Below are the code and all the weights of a small trained network. Each question names an input and a class and asks about switching units off, where a switched-off unit gives its printed mean instead of its output.

import numpy as np


def w(rows, s, z=0):
    codes = np.array(rows[::2]) - 128.0
    scale = np.full(codes.shape[1], s)
    scale[-1] = z or s
    return codes * scale


def norm(h):
    return h / np.sqrt((h * h).mean(-1, keepdims=True) + 1e-5)


def f(y):
    return y / 2 * (1 + np.tanh(0.7978845608 * (y + 0.044715 * y**3)))


def log_softmax(a):
    a = a - a.max(-1, keepdims=True)
    return a - np.log(np.exp(a).sum(-1, keepdims=True))


def net(x, mask):
    res = np.array(x, float).reshape(1, 7) / 4 @ E
    u = 0
    for l in range(4):
        y = f(norm(res) @ A[l][:, :-1].T + A[l][:, -1])
        res = res + np.where(mask[u : u + 5], y, B[l][:, -1]) @ B[l][:, :-1]
        u += 5
    return log_softmax(norm(res)[-1] @ U[:, :-1].T + U[:, -1])


A, B = {}, {}
E = w([
[130,127,132,132,131,128,121,126,131,123,135],'x0',
[80,58,115,76,97,86,131,180,31,136,254],'x1',
[127,127,125,127,127,128,129,133,131,127,127],'x2',
[118,243,76,125,62,102,121,121,159,107,200],'x3',
[135,114,151,144,43,222,132,24,79,67,115],'x4',
[123,126,125,126,128,131,126,130,132,130,129],'x5',
[126,126,126,127,127,125,132,126,126,131,123],'x6',
],0.0039)
A[0] = w([
[125,100,136,91,154,167,125,97,128,77,76,41],'0.n1',
[134,220,107,154,117,108,121,156,206,161,110,177],'0.n2',
[131,107,134,169,227,161,128,155,179,172,3,68],'0.n3',
[101,72,130,135,181,130,107,183,143,143,88,78],'0.n4',
[176,176,152,145,110,230,137,21,143,75,47,2],'0.n5',
],0.0037,0.0022)
B[0] = w([
[123,97,135,173,107,96,123,129,134,154,109,136],'0.n1',
[120,135,102,101,220,138,91,61,115,17,131,211],'0.n2',
[208,127,209,88,81,24,173,66,95,125,174,241],'0.n3',
[161,168,193,121,77,142,114,157,148,153,70,161],'0.n4',
[39,90,83,186,95,84,99,252,133,211,120,253],'0.n5',
],0.0043,0.0028)
A[1] = w([
[41,213,19,175,51,200,106,151,141,133,154,112],'1.n1',
[188,154,164,157,143,165,147,89,119,147,79,79],'1.n2',
[146,109,139,15,172,53,163,189,94,144,201,73],'1.n3',
[149,78,144,108,125,142,155,227,111,224,96,100],'1.n4',
[95,184,62,173,112,255,116,91,156,120,94,3],'1.n5',
],0.0035,0.0028)
B[1] = w([
[253,156,241,74,107,38,122,195,175,126,101,254],'1.n1',
[132,106,103,148,88,87,115,193,114,142,174,120],'1.n2',
[125,106,135,205,97,78,101,130,171,145,50,245],'1.n3',
[74,85,131,202,149,130,77,100,169,103,92,195],'1.n4',
[128,99,224,108,152,63,97,189,146,132,116,132],'1.n5',
],0.0044,0.0026)
A[2] = w([
[54,157,30,144,93,105,106,183,128,138,214,44],'2.n1',
[117,81,127,98,176,254,159,100,50,127,136,60],'2.n2',
[147,72,181,113,84,135,124,172,81,146,150,156],'2.n3',
[201,178,136,50,82,134,159,126,87,123,206,4],'2.n4',
[112,54,140,120,101,140,124,146,104,146,128,114],'2.n5',
],0.0049,0.0021)
B[2] = w([
[226,143,214,138,102,103,132,95,165,150,20,188],'2.n1',
[243,238,98,92,162,16,87,156,253,63,55,164],'2.n2',
[112,169,51,97,182,197,130,108,122,88,173,252],'2.n3',
[58,32,163,175,118,177,215,91,103,212,124,200],'2.n4',
[119,161,93,138,149,156,107,115,131,96,127,205],'2.n5',
],0.005,0.003)
A[3] = w([
[163,126,179,133,149,52,190,115,131,172,130,101],'3.n1',
[93,51,94,236,155,160,83,120,142,157,36,97],'3.n2',
[42,49,112,129,222,103,81,229,123,176,174,2],'3.n3',
[195,107,166,108,187,59,154,132,116,196,123,5],'3.n4',
[83,222,12,112,255,132,130,119,178,89,175,96],'3.n5',
],0.0045,0.002)
B[3] = w([
[80,143,121,147,118,172,74,168,160,84,89,231],'3.n1',
[84,102,148,57,74,165,215,89,70,184,254,255],'3.n2',
[86,111,154,113,38,196,203,37,83,150,193,174],'3.n3',
[176,172,161,164,55,107,100,182,178,95,92,202],'3.n4',
[66,100,27,93,184,198,111,107,70,92,168,221],'3.n5',
],0.0052,0.0033)
U = w([
[182,157,178,157,94,58,80,182,188,122,67,234],'0',
[92,63,145,125,76,172,197,97,70,184,196,2],'1',
[122,152,2,106,222,157,87,114,115,66,146,137],'2',
],0.0083,0.00047)

Each question gives the input, the list of numbers given to net, and the class t.
The units are the neurons (one row each of A and B). Each row of codes is followed by its name. A weight is (code - 128) times the scale printed after its matrix; where a second scale follows, it is the last column's (A, B and U).
mask holds one flag per neuron, layer by layer. A switched-off neuron (its flag False) gives its mean, the last column of its row in B, instead of its output. The means were averaged over made-up inputs and are rounded, as every weight is.
A unit's drop is (log p(t) with every unit on - log p(t) with that unit switched off) / (log p(t) with every unit on - log p(t) with every unit switched off).
The circuit of an input: a set's keep is (log p(t) with only the set's units on - log p(t) with every unit switched off) / (log p(t) with every unit on - log p(t) with every unit switched off). Starting from the 12 units with the biggest drops (on a tie, the unit counted first), units are removed one at a time, each time the one whose removal leaves the highest keep (on an exact tie, the one counted first), for as long as the keep stays at least 0.8.
circuit, biggest first: the units of the circuit, biggest drop first
k most important neurons: the k neurons with the biggest drops, biggest first
k most important neurons of layer l: the k neurons of layer l with the biggest drops, biggest first
drop of u: that unit's drop, to one decimal
input [4,7,-6,3,-7,-2,5], class 0: circuit, biggest first => 2.n1
input [8,-1,-8,2,7,-1,-1], class 0: circuit, biggest first => 1.n1, 0.n5
input [1,-7,-8,1,-5,-4,-5], class 2: 3 most important neurons => 0.n2, 1.n1, 3.n5
input [5,2,4,8,0,1,-4], class 0: 2 most important neurons => 3.n2, 2.n3
input [-1,-8,-8,-3,6,-1,0], class 1: circuit, biggest first => 3.n2, 0.n5
input [-2,-8,2,-4,5,-2,7], class 1: 2 most important neurons => 3.n2, 0.n5
input [5,6,5,1,-2,-5,7], class 0: 2 most important neurons => 2.n1, 2.n4
input [4,-4,1,2,-7,-1,1], class 2: 3 most important neurons => 0.n2, 3.n5, 1.n1
input [-4,1,-8,-6,-8,7,-1], class 1: 4 most important neurons => 3.n3, 1.n1, 1.n4, 2.n2
input [-2,-7,-1,-8,1,-1,2], class 1: 2 most important neurons of layer 2 => 2.n2, 2.n1
input [-6,8,-3,-1,5,3,3], class 2: 2 most important neurons of layer 2 => 2.n2, 2.n3
input [1,1,1,3,-1,2,8], class 0: 2 most important neurons => 2.n3, 1.n4
input [5,5,2,1,-5,-8,8], class 0: 2 most important neurons => 2.n1, 2.n4
input [-6,-2,1,8,-6,-8,-2], class 2: circuit, biggest first => 3.n5
input [1,-6,3,-6,1,-3,8], class 1: drop of 3.n2 => 1.5
input [-6,5,8,5,-7,-8,0], class 0: drop of 2.n1 => 1.6
input [4,-6,-5,3,-2,7,4], class 2: drop of 0.n2 => 0.5
